Below are the code and all the weights of a small trained network. Each question names an input and a target symbol and asks about switching units off, where a switched-off unit gives its printed mean instead of its output.

import numpy as np


def w(rows, s, z=0):
    codes = np.array(rows[::2]) - 128.0
    scale = np.full(codes.shape[1], s)
    scale[-1] = z or s
    return codes * scale


def norm(h):
    return h / np.sqrt((h * h).mean(-1, keepdims=True) + 1e-5)


def f(y):
    return np.maximum(y, 0)


def softmax(a):
    e = np.exp(a - a.max(-1, keepdims=True))
    return e / e.sum(-1, keepdims=True)


def log_softmax(a):
    a = a - a.max(-1, keepdims=True)
    return a - np.log(np.exp(a).sum(-1, keepdims=True))


def net(x, mask):
    ids = ['αβγδεζηθλμξπφψω'.index(c) for c in x.split()]
    T = len(ids)
    res = E[ids] + P[:T]
    u = 0
    for l in range(2):
        r = norm(res)
        for j in range(2):
            rows = slice(3 * j, 3 * j + 3)
            q, k, v = (r @ M[l][rows].T for M in (Q, K, V))
            z = softmax(np.where(np.tri(T) > 0, q @ k.T / 3**0.5, -1e9)) @ v
            o = O[l][rows]
            res = res + np.where(mask[u + j], z, o[:, -1]) @ o[:, :-1]
        u += 2
        y = f(norm(res) @ A[l][:, :-1].T + A[l][:, -1])
        res = res + np.where(mask[u : u + 12], y, B[l][:, -1]) @ B[l][:, :-1]
        u += 12
    return log_softmax(norm(res)[-1] @ U[:, :-1].T + U[:, -1])


Q, K, V, O, A, B = {}, {}, {}, {}, {}, {}
E = w([
[194,181,90,71,175,109],'α',
[217,197,73,78,169,98],'β',
[91,153,170,106,124,115],'γ',
[155,174,125,95,161,127],'δ',
[89,101,92,107,180,94],'ε',
[109,152,133,122,170,136],'ζ',
[42,153,202,122,99,116],'η',
[80,103,122,115,151,93],'θ',
[71,83,90,175,148,181],'λ',
[172,170,114,86,135,140],'μ',
[35,122,168,132,103,134],'ξ',
[122,74,83,72,90,94],'π',
[152,117,2,168,143,111],'φ',
[44,177,123,215,100,152],'ψ',
[133,140,79,104,77,33],'ω',
],0.02)
P = w([
[84,168,136,138,59,142],'0',
[251,90,182,107,137,145],'1',
[113,151,115,155,145,82],'2',
[110,112,76,46,111,165],'3',
[187,73,182,116,140,111],'4',
[128,155,111,167,125,87],'5',
[66,102,66,32,99,161],'6',
[155,68,188,124,120,109],'7',
[135,153,116,167,131,87],'8',
],0.022)
Q[0] = w([
[126,95,157,122,227,94],'0.h0',
[170,156,155,117,116,185],'0.h0',
[174,121,184,168,109,196],'0.h0',
[131,60,197,80,55,79],'0.h1',
[25,127,117,246,140,54],'0.h1',
[84,140,216,158,135,182],'0.h1',
],0.011)
K[0] = w([
[93,105,73,101,122,142],'0.h0',
[144,196,166,145,164,134],'0.h0',
[135,133,145,228,153,161],'0.h0',
[236,93,116,66,66,104],'0.h1',
[118,93,43,254,151,155],'0.h1',
[135,92,230,172,177,207],'0.h1',
],0.0097)
V[0] = w([
[191,180,216,153,126,6],'0.h0',
[204,75,64,107,2,61],'0.h0',
[59,223,72,171,210,174],'0.h0',
[96,107,123,137,157,133],'0.h1',
[181,55,103,208,124,193],'0.h1',
[159,156,158,129,73,106],'0.h1',
],0.0055)
O[0] = w([
[157,235,174,109,181,49,76],'0.h0',
[23,124,138,67,182,90,254],'0.h0',
[120,142,141,253,67,220,63],'0.h0',
[124,85,128,129,129,117,122],'0.h1',
[140,76,36,142,191,124,115],'0.h1',
[151,169,131,138,124,151,136],'0.h1',
],0.0051,0.006)
A[0] = w([
[143,135,74,202,130,40,118],'0.n0',
[134,98,254,156,140,141,105],'0.n1',
[146,167,138,235,93,45,92],'0.n2',
[198,42,226,156,165,111,252],'0.n3',
[100,141,198,92,121,120,228],'0.n4',
[245,97,227,138,90,149,241],'0.n5',
[90,48,118,123,98,118,144],'0.n6',
[138,93,178,158,141,180,197],'0.n7',
[74,134,173,155,224,100,129],'0.n8',
[108,73,128,90,170,226,131],'0.n9',
[139,59,136,96,131,103,74],'0.n10',
[145,138,143,124,61,63,43],'0.n11',
],0.013,0.0034)
B[0] = w([
[181,193,68,109,144,37,203],'0.n0',
[223,134,118,63,204,89,169],'0.n1',
[22,48,152,195,173,129,165],'0.n2',
[222,3,153,119,253,23,238],'0.n3',
[182,109,65,142,147,157,197],'0.n4',
[98,169,149,32,241,42,208],'0.n5',
[207,149,139,158,140,134,255],'0.n6',
[159,124,137,135,196,123,164],'0.n7',
[178,220,116,109,128,104,178],'0.n8',
[156,195,113,24,106,78,204],'0.n9',
[115,207,146,139,145,195,219],'0.n10',
[158,164,191,157,67,127,176],'0.n11',
],0.013,0.0087)
Q[1] = w([
[97,127,101,87,126,163],'1.h0',
[111,175,109,111,113,119],'1.h0',
[166,250,143,180,165,156],'1.h0',
[129,180,79,121,178,167],'1.h1',
[110,65,168,160,167,162],'1.h1',
[137,39,86,70,113,198],'1.h1',
],0.026)
K[1] = w([
[118,154,157,157,115,193],'1.h0',
[120,94,138,154,95,120],'1.h0',
[38,83,96,55,117,127],'1.h0',
[208,151,142,143,104,165],'1.h1',
[71,118,77,41,124,96],'1.h1',
[36,153,78,113,3,189],'1.h1',
],0.023)
V[1] = w([
[62,184,207,106,124,101],'1.h0',
[158,111,192,81,130,190],'1.h0',
[116,158,116,140,209,212],'1.h0',
[119,118,39,172,166,85],'1.h1',
[122,85,118,77,186,252],'1.h1',
[139,160,53,82,113,157],'1.h1',
],0.029)
O[1] = w([
[78,134,185,206,155,159,95],'1.h0',
[207,169,140,166,149,135,78],'1.h0',
[142,148,83,96,224,137,36],'1.h0',
[61,89,67,93,165,119,199],'1.h1',
[227,140,65,209,147,184,2],'1.h1',
[163,5,140,160,113,157,129],'1.h1',
],0.02,0.0075)
A[1] = w([
[109,130,121,88,107,155,101],'1.n0',
[201,134,164,137,156,145,149],'1.n1',
[113,199,121,69,63,135,126],'1.n2',
[144,210,173,121,85,121,187],'1.n3',
[175,57,85,172,78,161,119],'1.n4',
[225,81,120,119,171,117,95],'1.n5',
[176,140,76,130,128,98,107],'1.n6',
[73,201,83,107,140,125,159],'1.n7',
[72,158,143,158,2,112,132],'1.n8',
[143,167,177,125,180,82,136],'1.n9',
[56,52,143,115,148,54,143],'1.n10',
[114,103,160,168,110,179,252],'1.n11',
],0.022,0.0034)
B[1] = w([
[115,108,122,140,158,129,146],'1.n0',
[143,63,74,157,97,70,188],'1.n1',
[180,141,72,221,129,117,203],'1.n2',
[175,163,152,175,117,199,194],'1.n3',
[67,181,96,89,62,218,167],'1.n4',
[67,195,179,199,83,134,248],'1.n5',
[154,104,157,57,193,181,215],'1.n6',
[73,64,177,210,67,114,221],'1.n7',
[131,236,65,49,171,84,208],'1.n8',
[133,113,105,33,160,151,231],'1.n9',
[254,152,114,157,163,145,242],'1.n10',
[123,9,139,113,118,120,150],'1.n11',
],0.025,0.015)
U = w([
[44,151,199,99,90,74,235],'α',
[108,198,204,141,126,164,79],'β',
[182,139,144,65,7,125,135],'γ',
[111,118,48,86,120,244,137],'δ',
[82,51,65,84,117,106,191],'ε',
[121,36,176,170,58,150,235],'ζ',
[110,193,223,127,127,176,100],'η',
[154,158,156,25,218,102,84],'θ',
[57,133,103,150,212,191,164],'λ',
[221,48,214,132,145,92,98],'μ',
[72,107,201,142,173,190,190],'ξ',
[240,140,153,228,124,199,52],'π',
[171,33,17,173,106,66,25],'φ',
[36,114,116,233,130,101,252],'ψ',
[139,249,85,173,105,43,19],'ω',
],0.011,0.0034)

Each question gives the input, a string of symbols that net reads in full, and the target symbol t.
The units are the heads (3 rows each of Q, K, V and O) and the neurons (one row each of A and B). Each row of codes is followed by its name. A weight is (code - 128) times the scale printed after its matrix; where a second scale follows, it is the last column's (O, A, B and U).
mask holds one flag per unit, layer by layer, with each layer's heads first. A switched-off unit (its flag False) gives its mean, the last column of its rows in O or B, instead of its output. The means were averaged over made-up inputs and are rounded, as every weight is.
A unit's drop is (log p(t) with every unit on - log p(t) with that unit switched off) / (log p(t) with every unit on - log p(t) with every unit switched off).
The circuit of an input: a set's keep is (log p(t) with only the set's units on - log p(t) with every unit switched off) / (log p(t) with every unit on - log p(t) with every unit switched off). Starting from the 12 units with the biggest drops (on a tie, the unit counted first), units are removed one at a time, each time the one whose removal leaves the highest keep (on an exact tie, the one counted first), for as long as the keep stays at least 0.8.
units of the circuit, in order: the units of the circuit, biggest drop first
unit that matters most: the unit with the biggest drop
top k neurons: the k neurons with the biggest drops, biggest first
k most important neurons of layer l: the k neurons of layer l with the biggest drops, biggest first
which heads matter: for each layer, one digit per head in row order, 1 if its drop is at least 0.15 and else 0, layers parted by /
input π φ ω θ α π π λ β, target π: unit that matters most : 0.n5
input ω π φ ψ η β, target ψ: units of the circuit, in order : [0.n3 1.n7 1.h0]
input λ π θ, target π: which heads matter : 10 / 01
input π ξ π θ φ ψ, target ψ: units of the circuit, in order : [1.n7 1.h1 0.n9]
input ω π ω μ λ π λ π ψ, target ψ: units of the circuit, in order : [0.n3 1.n7]
input π π π π α ζ, target π: which heads matter : 00 / 10
input α ω ω ξ, target μ: which heads matter : 10 / 11
input ω φ π ε ξ ψ λ π π, target π: top 2 neurons : [0.n11 0.n9]
input φ π λ π π π α, target ε: units of the circuit, in order : [0.n5 1.h1]
input ψ μ λ, target ψ: units of the circuit, in order : [1.n7 0.n3]
input ω β π ψ, target α: which heads matter : 00 / 11
input π ψ ξ, target ψ: top 2 neurons : [1.n7 0.n6]
input β ω ω π π φ π ψ, target θ: top 2 neurons : [0.n8 0.n1]
input φ θ ψ π, target ε: units of the circuit, in order : [1.h1]
input π π λ π π π λ λ, target π: units of the circuit, in order : [1.h1 0.n0]
input π π λ ω β φ λ φ λ, target φ: top 4 neurons : [0.n5 0.n9 1.n5 1.n10]
input θ ξ μ, target ξ: which heads matter : 10 / 11
input π π ξ π φ λ π π, target ζ: top 4 neurons : [0.n0 0.n3 0.n8 1.n5]
input θ ξ π ω, target ω: top 2 neurons : [0.n10 0.n0]
input δ π π π ξ π, target π: which heads matter : 00 / 00
input ω π λ ψ γ π δ, target α: most important neuron of layer 0 : [0.n11]
input π α θ λ λ α, target λ: 3 most important neurons of layer 1 : [1.n6 1.n10 1.n7]
input φ α π π β π π, target ε: which heads matter : 10 / 01
